Each row is followed by its group and then its class within the group.
.12 -.10 .16 -.21 -.33 -.09 -.06 -.07 -.04 -.06 .06 -.02 .00 -.03 -.04
 -.16 .11 -.23 .16 -.44 -.01 .04 .20 -.03 .11 .06 .04 .08 -.08 .27 -.37
 -.06 .06 .14 .01 .24 -.08 -.02 .17 -.01 .21 .05 -.03 .02 .04 .03 -.03
 -.02 -.10 -.04 -.02 -.10 -.01 -.08 -.10 .01 .03 -.03 => (82) > q980
.37 .01 .38 -.49 -.14 -.05 -.46 .02 .03 -.07 -.05 .04 -.02 -.06 -.03
 -.19 .03 -.24 .24 .34 -.07 .21 .06 -.09 .05 -.09 .06 .13 -.27 .34 -.10
 -.17 -.08 .09 .04 .11 -.15 .15 .34 -.01 .09 -.70 .06 .12 .13 -.03 .20
 -.15 .08 -.02 .01 .13 -.06 -.17 -.06 .03 .11 .03 => (88) > Q71
.25 .13 -.10 .04 -.37 -.06 .22 -.01 -.02 .14 -.08 .18 -.32 .12 .07 -.03
 .21 -.10 -.32 .06 -.09 .11 .03 -.02 -.19 .24 .02 .05 .09 -.09 -.28 .11
 -.01 .05 .05 -.17 -.05 -.06 -.06 .00 .07 -.20 .08 -.13 -.14 .22 .16
 -.08 -.05 -.28 -.03 .04 .24 -.59 -.18 -.04 .07 -.10 => (82) > q980
.20 -.09 .23 -.24 -.17 .07 -.14 -.03 -.01 -.06 .05 .03 .04 -.06 -.08
 -.06 .08 -.16 .10 -.24 .00 .08 .12 -.08 .06 .09 .02 .06 -.09 .24 -.22
 -.12 .08 .16 -.07 .16 -.03 -.12 .26 -.08 .10 -.08 -.06 .09 .03 -.02 .08
 -.05 -.05 .02 -.09 -.04 -.03 .11 -.10 .02 .10 .01 => (82) > q542
.33 .14 .31 -.44 -.16 -.01 -.41 .06 -.01 .01 -.06 .05 -.10 -.01 -.06
 -.09 .04 -.08 .10 .28 -.02 .15 .10 -.10 .02 .00 .03 .08 -.16 .26 -.08
 -.08 .00 .09 .04 .09 -.09 .02 .20 -.01 .18 -.70 .04 .08 .07 -.09 .23
 -.01 .10 -.08 .02 -.07 .05 -.10 -.14 .08 .10 -.03 => (88) > Q71
.21 .02 .40 -.47 -.09 .02 -.47 -.02 -.04 -.19 .02 -.01 .22 -.07 -.13
 -.17 -.06 -.26 .33 .08 -.04 .06 -.09 -.10 .07 -.10 .01 .06 -.20 .36
 -.09 -.18 -.07 .15 .02 .18 -.03 .15 .37 .02 .04 -.50 -.07 .30 .09 -.12
 .06 -.01 .07 -.01 -.01 .02 -.12 .20 -.05 -.01 .00 .09 => (88) > Q71
.28 .05 .16 -.29 -.15 .05 -.05 .08 .05 .04 .03 .15 -.15 .02 .07 -.60 .19
 -.07 -.09 -.21 -.10 .10 .12 -.20 .01 .08 .11 .17 -.10 .24 -.23 -.02 .14
 -.36 .06 .10 -.05 -.01 .27 -.15 .13 -.43 .00 -.05 .10 .08 .03 -.03 .04
 -.10 -.04 -.06 .14 -.07 .08 .05 .15 -.08 => (82) > q542
-.34 -.14 .09 .14 -.09 -.01 -.10 -.25 -.04 -.18 -.03 -.17 .30 -.08 -.02
 -.07 -.09 -.09 .36 .01 .09 -.05 .03 .01 .00 -.05 .00 -.13 -.03 .00 -.17
 -.12 -.18 -.04 -.01 .04 -.02 .04 -.06 -.02 -.08 .22 .17 .17 -.11 -.08
 -.04 .06 -.09 .16 .00 .06 -.19 -.05 .16 .03 -.11 .07 => (88) > q904
-.22 -.21 .07 -.02 -.03 .00 -.15 -.13 -.07 -.22 -.02 -.06 .22 -.11 -.01
 -.06 -.10 -.20 .36 -.10 .08 -.06 .06 -.20 -.02 -.09 -.03 -.16 -.06 .07
 -.13 -.12 -.07 -.05 -.01 .18 .03 .00 .04 .02 -.01 .32 -.10 .16 .08 -.04
 -.07 -.03 -.08 .11 .02 -.02 -.25 .04 .12 .00 -.10 .09 => (88) > q904
.13 .05 .23 -.31 -.14 -.02 -.27 .00 -.10 -.03 -.04 .08 .07 -.01 -.07
 -.07 .02 -.29 .21 .25 -.02 .08 .00 -.08 .06 .04 -.04 .00 -.17 .11 -.13
 -.09 -.14 .04 -.04 .08 -.17 .13 .15 .02 .07 -.44 .06 .11 .01 -.05 .16
 -.02 .11 .04 .01 .07 -.01 -.16 -.04 .04 .02 .05 => (88) > Q71
.14 .09 .34 -.35 -.08 .02 -.28 -.04 .07 -.13 -.02 .00 .14 -.03 -.08 -.10
 -.11 -.16 .14 .13 .03 .04 .09 -.14 .10 -.05 .05 .01 -.23 .30 -.03 -.16
 -.09 .08 .07 .19 -.04 .09 .27 .04 .11 -.66 -.04 .18 .02 -.05 .19 -.01
 .14 .09 -.04 .00 -.15 .13 .01 .05 -.02 .17 => (88) > Q71
.23 .14 .29 -.38 -.07 .04 -.33 -.07 .13 -.08 .13 .05 .09 -.08 -.06 -.15
 .01 -.09 .11 .09 -.03 .03 .12 -.05 -.02 .00 .06 .06 -.18 .32 -.04 -.06
 .07 .24 .02 .12 -.07 .06 .24 -.02 .06 -.50 -.02 .20 .10 -.19 -.07 .00
 .25 -.05 -.03 -.02 .02 .11 -.09 .03 .03 .06 => (88) > q904
-.01 .02 .36 -.19 .00 .00 -.24 -.01 .14 -.20 -.01 .15 .02 -.13 -.01 .00
 -.07 -.05 .03 .08 .03 .07 .08 -.07 -.02 .11 -.01 -.06 -.05 .17 -.07
 -.11 -.04 -.01 -.02 .09 .02 .01 .07 .06 .08 -.34 -.02 .14 .06 -.07 .17
 -.02 -.02 .01 -.02 -.02 -.04 .02 -.04 .04 .00 -.16 => (88) > q904
.07 -.25 .04 -.04 -.25 .06 -.01 -.04 -.06 -.08 .04 .10 .14 .00 .00 -.13
 .12 -.25 .15 -.21 -.03 -.07 .15 -.05 .11 .03 .04 -.02 -.02 .05 -.20
 -.09 .03 .12 -.02 .14 -.13 -.02 -.11 .04 -.01 .19 .01 .01 -.04 .02 -.04
 .03 -.20 -.02 -.05 -.04 -.02 -.17 -.02 -.13 .13 .03 => (82) > q980
.10 -.10 .03 -.06 -.28 -.04 -.02 -.04 -.01 -.03 .08 .06 -.04 -.03 -.02
 -.07 .11 -.15 .04 -.38 .01 .06 .14 -.16 -.05 .04 .02 .00 -.05 .10 -.23
 .01 .02 -.06 .11 .11 .00 .00 .16 -.01 .01 .01 -.02 -.04 -.02 .13 .01
 .01 -.04 .01 .01 -.03 -.10 -.12 -.05 .04 .03 .00 => (82) > q542
-.11 -.13 .14 -.09 -.10 -.07 -.21 -.02 -.02 -.24 .05 -.02 .17 -.12 -.14
 -.12 -.04 -.13 .21 -.14 .03 .04 .12 .11 -.03 -.03 .06 -.09 -.16 .15
 -.15 -.08 -.05 .06 -.02 .16 .02 .05 .15 -.06 -.02 -.03 .00 .18 .07 -.08
 -.03 -.13 -.09 .09 -.05 -.01 -.13 .08 .03 -.08 -.02 .10 => (88) > q904
.55 -.03 .33 -.55 -.16 -.02 -.19 .15 .07 -.01 .14 .22 -.14 -.01 -.08
 -.14 .17 -.12 -.01 -.35 -.15 .19 .26 -.17 .07 .05 .13 .17 -.13 .44 -.19
 -.02 .18 .27 .02 .25 -.10 -.01 .48 -.03 .11 -.63 .06 -.04 .20 .00 .18
 -.06 .00 -.10 -.10 -.21 .12 -.08 -.25 .06 .17 -.13 => (82) > q980
.16 -.17 .09 .00 -.29 -.02 -.03 -.06 -.05 .03 .18 .05 -.04 -.04 -.01
 -.02 .05 -.16 -.04 -.26 .01 -.04 .07 .06 -.01 .08 .02 .04 .04 .07 -.20
 -.07 .15 .14 .02 .01 .03 .05 .25 -.08 .09 -.09 .02 -.14 -.01 .04 .12
 .02 -.09 -.07 -.06 -.04 .07 -.24 -.10 .05 .06 -.01 => (82) > q542
.09 -.17 .00 -.07 -.28 .11 -.06 -.05 .01 -.01 .08 .10 .01 .00 .00 -.16
 .19 -.41 .05 -.22 .03 .04 .09 -.08 .02 .07 .03 -.08 -.05 -.02 -.29 -.07
 .02 .08 .01 .10 -.07 -.01 .13 -.03 .10 -.01 -.05 -.06 -.04 .04 .03 -.04
 -.08 -.04 .19 -.01 -.22 -.22 -.06 -.09 .10 -.06 => (82) > q542
.13 -.06 .20 -.22 -.23 .03 -.09 -.03 .05 -.05 .07 .01 -.04 .08 -.06 -.06
 .08 -.11 -.01 -.33 -.03 -.02 .05 -.08 -.02 .02 .02 -.02 -.05 .12 -.18
 -.13 .11 .11 .04 .14 -.03 -.02 .00 -.08 .06 -.05 -.06 .01 .04 .02 .07
 -.08 -.06 .02 -.12 -.06 .03 -.06 -.04 .01 .06 .01 => (82) > q542
.35 .14 .43 -.49 -.02 .05 -.38 .15 .00 -.03 -.03 .06 .03 .01 -.02 -.18
 -.01 -.18 .17 .30 -.06 .03 .11 -.05 .04 .04 .02 .11 -.27 .32 .05 -.09
 -.05 .08 .13 .15 -.13 .08 .27 -.02 .14 -.70 .01 .10 .13 -.15 .08 -.12
 .13 -.01 -.01 -.42 .00 -.03 -.17 .11 .07 .03 => (88) > Q71
.03 -.09 .07 -.09 -.30 .02 -.02 -.05 -.04 -.05 -.20 .08 .02 .04 -.05 .02
 .21 -.23 -.04 -.19 .07 .03 .13 -.03 .05 .17 .09 .08 .00 .08 -.33 -.04
 .00 .10 -.01 .14 -.06 -.06 .17 -.02 .09 .00 .03 -.02 -.07 .10 -.02 -.01
 -.11 -.10 -.07 .00 .02 -.20 .03 -.06 .07 .05 => (82) > q980
.17 .13 .11 -.26 .02 .03 -.28 .07 -.10 -.02 -.04 .05 -.02 .00 -.12 -.08
 -.06 -.04 .12 .13 -.04 .06 .06 -.04 -.04 .03 .01 .03 -.16 .20 .05 -.03
 -.01 .07 .04 .07 -.07 .05 .17 -.01 .14 -.48 .08 .11 .11 -.07 .08 .00
 .08 -.03 -.06 -.03 .08 .06 -.02 .07 .08 .03 => (88) > q904
.14 .06 .31 -.22 -.03 .03 -.30 -.08 -.01 -.10 -.09 -.01 .08 -.07 -.05
 -.07 .05 -.20 .25 .14 .06 .13 -.06 -.04 .04 .02 -.02 -.01 -.18 .16 -.03
 -.07 -.05 .02 .02 .07 -.09 .02 .14 .10 .05 -.38 -.02 .13 .06 -.07 .03
 -.02 .09 .07 -.03 .08 -.06 -.11 .07 -.02 .07 .00 => (88) > Q71
.10 -.05 .35 -.36 -.13 .12 -.52 -.04 -.04 -.16 -.04 .06 .14 .04 -.03
 -.11 -.01 -.29 .30 .25 .00 .04 .06 .11 .07 -.04 -.04 .00 -.20 .35 -.18
 -.19 -.11 .06 .04 .13 -.07 .13 .31 -.01 .06 -.52 .00 .24 .11 -.05 .20
 -.25 .08 .08 -.02 .05 -.17 .00 .11 .06 .00 .10 => (88) > Q71
.12 .04 .27 -.14 -.11 .00 -.15 -.18 .10 -.01 -.02 -.01 .05 -.04 -.04
 -.12 -.03 -.16 .06 .16 .00 .04 .06 -.03 -.01 .02 -.08 -.02 -.10 .14
 -.01 -.08 .00 -.03 -.04 .06 -.08 -.03 .06 .08 .05 -.35 .00 .10 -.04
 -.09 .05 -.01 .06 .08 .04 .05 -.10 -.06 -.03 .03 .04 .02 => (88) > q904
.15 -.09 .08 -.14 -.25 .04 -.07 -.07 -.08 -.01 .09 .08 -.04 .01 -.05
 -.08 .09 -.22 .10 -.21 -.01 .05 .18 -.10 .05 .04 .07 -.09 -.08 .11 -.23
 -.13 .15 .18 .03 .17 -.09 -.01 .25 .10 .05 -.07 -.07 -.01 .01 .07 -.01
 .01 -.04 -.02 -.09 .02 .06 .05 -.10 -.06 .10 -.02 => (82) > q542
.22 -.09 .19 -.24 -.27 .00 -.13 .01 .03 -.13 .08 .08 .03 -.01 -.08 -.11
 .08 -.11 .13 -.21 -.05 .06 .15 -.08 .23 .00 .08 .02 -.09 .24 -.08 -.08
 .19 .19 -.03 .19 -.01 .05 .11 -.02 .05 -.25 -.05 .05 .12 .03 .04 -.02
 -.13 -.04 -.03 -.14 .03 .03 -.11 .04 .08 -.02 => (82) > q542
.18 .02 .31 -.36 -.10 .02 -.24 -.03 .04 -.05 .01 .04 .08 -.10 -.07 -.13
 .04 -.17 .22 .16 -.04 .09 .06 -.06 -.01 -.02 -.07 .04 -.10 .19 -.10
 -.11 -.06 .07 -.02 .08 -.04 .10 .14 .01 .06 -.56 .01 .13 .10 -.34 .16
 .10 .08 .07 -.08 .04 -.04 -.04 -.24 .02 -.02 -.01 => (88) > Q71

Each row is followed by its group and then its class within the group.
.01 -.14 .04 .01 -.12 .06 .04 -.02 -.06 .01 -.22 .05 .10 .17 -.02 .01
 -.12 .02 .09 .16 .04 .13 .07 .16 .02 .06 .11 .24 -.07 .07 .02 .05 .11
 -.14 .03 .05 -.03 -.11 .02 -.09 -.14 .11 .08 -.08 .06 .04 .07 .05 .09
 .10 .14 -.08 .08 -.13 .12 .06 -.02 .03 => q886 > Q622
-.04 .01 .07 .01 -.09 .10 -.01 -.01 -.02 .05 -.18 .02 .09 .13 -.03 .10
 -.02 .03 .04 -.05 -.03 .03 -.01 .15 .05 -.02 .18 .06 .02 .09 .03 .04
 .08 -.09 -.03 .05 -.10 -.06 -.01 -.11 -.12 .02 .01 .04 -.03 .06 .08
 -.01 .08 .11 .06 -.07 -.04 -.06 .13 -.01 -.05 .03 => q886 > q147
.04 -.01 .03 .11 .29 .14 .06 -.01 -.02 -.33 -.18 .12 -.21 .03 -.02 -.03
 -.01 -.01 -.05 .18 .00 .13 -.12 .05 .02 -.04 .17 -.06 .00 .02 .00 -.16
 -.04 -.06 .06 .04 -.01 -.04 .22 -.02 .09 .13 .14 .14 -.04 -.04 -.11
 -.02 -.02 -.12 -.02 .03 -.02 .04 .04 .03 .00 -.06 => q11 > Q776
-.01 -.09 .16 .00 -.08 -.09 .13 .19 -.24 .01 .04 -.15 -.07 -.10 .15 -.01
 .20 -.06 -.09 -.05 -.07 -.01 -.13 -.01 -.10 -.01 .01 -.04 .00 .08 -.07
 .07 -.07 -.07 -.33 .13 -.29 .06 .10 -.01 -.04 -.03 -.23 .04 .01 -.04
 -.02 .06 .03 -.44 .20 .14 .06 .06 .05 .01 -.06 -.01 => q11 > Q776
.03 -.06 .09 .04 .08 .13 .03 .07 -.23 -.27 -.27 .09 .00 .09 -.01 -.04
 .01 .00 .02 .20 .05 .14 .03 .08 .02 .01 .12 .00 -.05 .07 .04 .14 .02
 -.16 .00 .03 -.09 -.03 .10 -.01 .02 .11 .10 .04 .00 .04 -.08 .06 .02
 -.16 .11 -.01 .00 -.02 .00 -.02 .00 .00 => q11 > Q776
.05 -.06 .18 .10 -.01 .06 .01 .14 .19 -.13 -.09 .10 .13 .13 .08 .02 .07
 .07 -.01 .21 .02 .12 -.16 .01 .09 .00 .05 -.09 -.03 -.12 -.02 .02 -.11
 -.36 -.10 .20 -.06 .06 .09 -.08 .07 .09 -.12 .00 .01 .01 -.02 -.02 .08
 -.19 .20 .06 .00 .07 .19 .14 .09 -.05 => q11 > Q417
